Below is a small trained network, with its code and all its weights. Each question gives an input and a class and asks what happens when units are switched off, that is, made to give their printed mean instead of their output.

import numpy as np


def w(rows, s, z=0):
    codes = np.array(rows[::2]) - 128.0
    scale = np.full(codes.shape[1], s)
    scale[-1] = z or s
    return codes * scale


def f(y):
    return y / 2 * (1 + np.tanh(0.7978845608 * (y + 0.044715 * y**3)))


def log_softmax(a):
    a = a - a.max(-1, keepdims=True)
    return a - np.log(np.exp(a).sum(-1, keepdims=True))


def net(x, mask):
    res = np.array(x, float).reshape(1, 7) / 4 @ E
    y = f(res @ A[0][:, :-1].T + A[0][:, -1])
    res = res + np.where(mask, y, B[0][:, -1]) @ B[0][:, :-1]
    return log_softmax(res[-1] @ U[:, :-1].T + U[:, -1])


A, B = {}, {}
E = w([
[132,135,127,129,122,135],'x0',
[149,146,88,108,17,59],'x1',
[175,41,215,175,92,105],'x2',
[122,127,132,127,126,127],'x3',
[181,201,157,169,168,67],'x4',
[129,119,126,128,132,124],'x5',
[64,140,95,255,98,129],'x6',
],0.0077)
A[0] = w([
[60,56,96,94,87,169,250],'n0',
[194,91,192,196,98,126,64],'n1',
[186,185,134,170,143,73,229],'n2',
[115,228,82,93,161,158,214],'n3',
[179,82,192,156,108,138,77],'n4',
[159,124,85,116,60,89,11],'n5',
[95,59,100,100,92,190,47],'n6',
[205,113,147,2,149,130,225],'n7',
[150,65,164,139,121,105,81],'n8',
[103,166,69,142,136,149,155],'n9',
[124,100,140,164,205,181,79],'n10',
[94,105,165,128,211,164,122],'n11',
[173,124,72,126,71,92,33],'n12',
],0.0088,0.002)
B[0] = w([
[168,166,190,158,203,168,216],'n0',
[72,76,104,69,120,93,182],'n1',
[105,139,194,139,193,186,183],'n2',
[72,60,133,75,124,103,224],'n3',
[57,122,93,57,143,87,173],'n4',
[199,201,94,110,128,104,159],'n5',
[150,177,202,94,186,136,178],'n6',
[105,84,98,254,80,199,254],'n7',
[98,130,104,87,106,123,158],'n8',
[71,76,116,134,122,131,168],'n9',
[178,229,24,75,51,85,187],'n10',
[205,194,73,128,50,67,201],'n11',
[173,221,125,103,127,115,157],'n12',
],0.0082,0.0071)
U = w([
[130,130,128,130,126,135,255],'0',
[208,219,65,85,81,101,36],'1',
[101,92,105,242,87,182,101],'2',
[125,122,145,116,138,143,201],'3',
[59,67,114,12,141,110,25],'4',
[141,121,143,130,146,138,166],'5',
[148,174,238,104,233,158,34],'6',
],0.011,0.0069)

Each question gives the input, the list of numbers given to net, and the class t.
The units are the neurons (one row each of A and B). Each row of codes is followed by its name. A weight is (code - 128) times the scale printed after its matrix; where a second scale follows, it is the last column's (A, B and U).
mask holds one flag per neuron, in row order. A switched-off neuron (its flag False) gives its mean, the last column of its row in B, instead of its output. The means were averaged over made-up inputs and are rounded, as every weight is.
A unit's drop is (log p(t) with every unit on - log p(t) with that unit switched off) / (log p(t) with every unit on - log p(t) with every unit switched off).
The circuit of an input: a set's keep is (log p(t) with only the set's units on - log p(t) with every unit switched off) / (log p(t) with every unit on - log p(t) with every unit switched off). Starting from the 12 units with the biggest drops (on a tie, the unit counted first), units are removed one at a time, each time the one whose removal leaves the highest keep (on an exact tie, the one counted first), for as long as the keep stays at least 0.8.
units of the circuit, in order: the units of the circuit, biggest drop first
unit that matters most: the unit with the biggest drop
k most important neurons: the k neurons with the biggest drops, biggest first
drop of u: that unit's drop, to one decimal
input [5,3,8,5,6,-2,-1], class 4: unit that matters most : n1
input [3,6,-2,-2,-8,2,5], class 6: units of the circuit, in order : [n0; n6; n7]
input [5,-7,-7,3,3,-2,6], class 1: 2 most important neurons : [n10; n11]
input [-1,-5,-8,3,1,7,2], class 4: 2 most important neurons : [n3; n7]
input [5,5,-8,-7,7,0,-5], class 4: 3 most important neurons : [n3; n0; n11]
input [4,-7,2,-1,4,2,-3], class 1: units of the circuit, in order : [n10; n11]
input [6,-7,8,7,-3,-4,3], class 4: units of the circuit, in order : [n1; n4]
input [4,-8,7,-4,4,2,8], class 1: units of the circuit, in order : [n10; n11]
input [4,-1,6,5,-7,0,-2], class 6: 2 most important neurons : [n0; n6]
input [-8,-7,7,6,5,6,-6], class 0: 3 most important neurons : [n7; n3; n11]
input [-5,4,8,1,-4,-6,-4], class 4: 2 most important neurons : [n4; n1]
input [-2,5,6,5,-1,-1,4], class 4: units of the circuit, in order : [n1; n7]
input [3,-1,3,7,-6,3,6], class 5: 2 most important neurons : [n7; n6]
input [-6,-7,-7,5,1,-7,-2], class 1: units of the circuit, in order : [n11]
input [4,-8,3,-2,6,4,7], class 1: 3 most important neurons : [n10; n11; n7]
input [-2,4,4,-7,8,-4,4], class 6: 2 most important neurons : [n2; n7]
input [-6,-7,-3,-1,-4,-4,6], class 1: 3 most important neurons : [n10; n11; n7]
input [-5,3,7,-6,8,7,3], class 6: 4 most important neurons : [n2; n7; n3; n10]
input [-4,4,-5,7,-5,5,6], class 5: 3 most important neurons : [n7; n0; n6]
input [8,-6,-7,4,-8,3,8], class 0: 2 most important neurons : [n7; n10]
input [4,5,-7,1,-8,-3,1], class 6: unit that matters most : n0
input [7,-8,4,4,-6,6,6], class 1: 2 most important neurons : [n10; n11]
input [1,6,-3,6,-8,-2,6], class 6: 3 most important neurons : [n0; n6; n7]
input [2,-4,6,5,-1,-4,5], class 4: drop of n4 : 0.2
input [3,-7,8,-7,5,7,3], class 4: drop of n7 : 0.1
input [-4,0,0,5,-8,-2,-4], class 6: drop of n6 : 0.4
input [-5,-8,4,-1,0,-5,-5], class 1: drop of n0 : 0.0
input [2,-1,4,-2,2,0,0], class 4: unit that matters most : n7
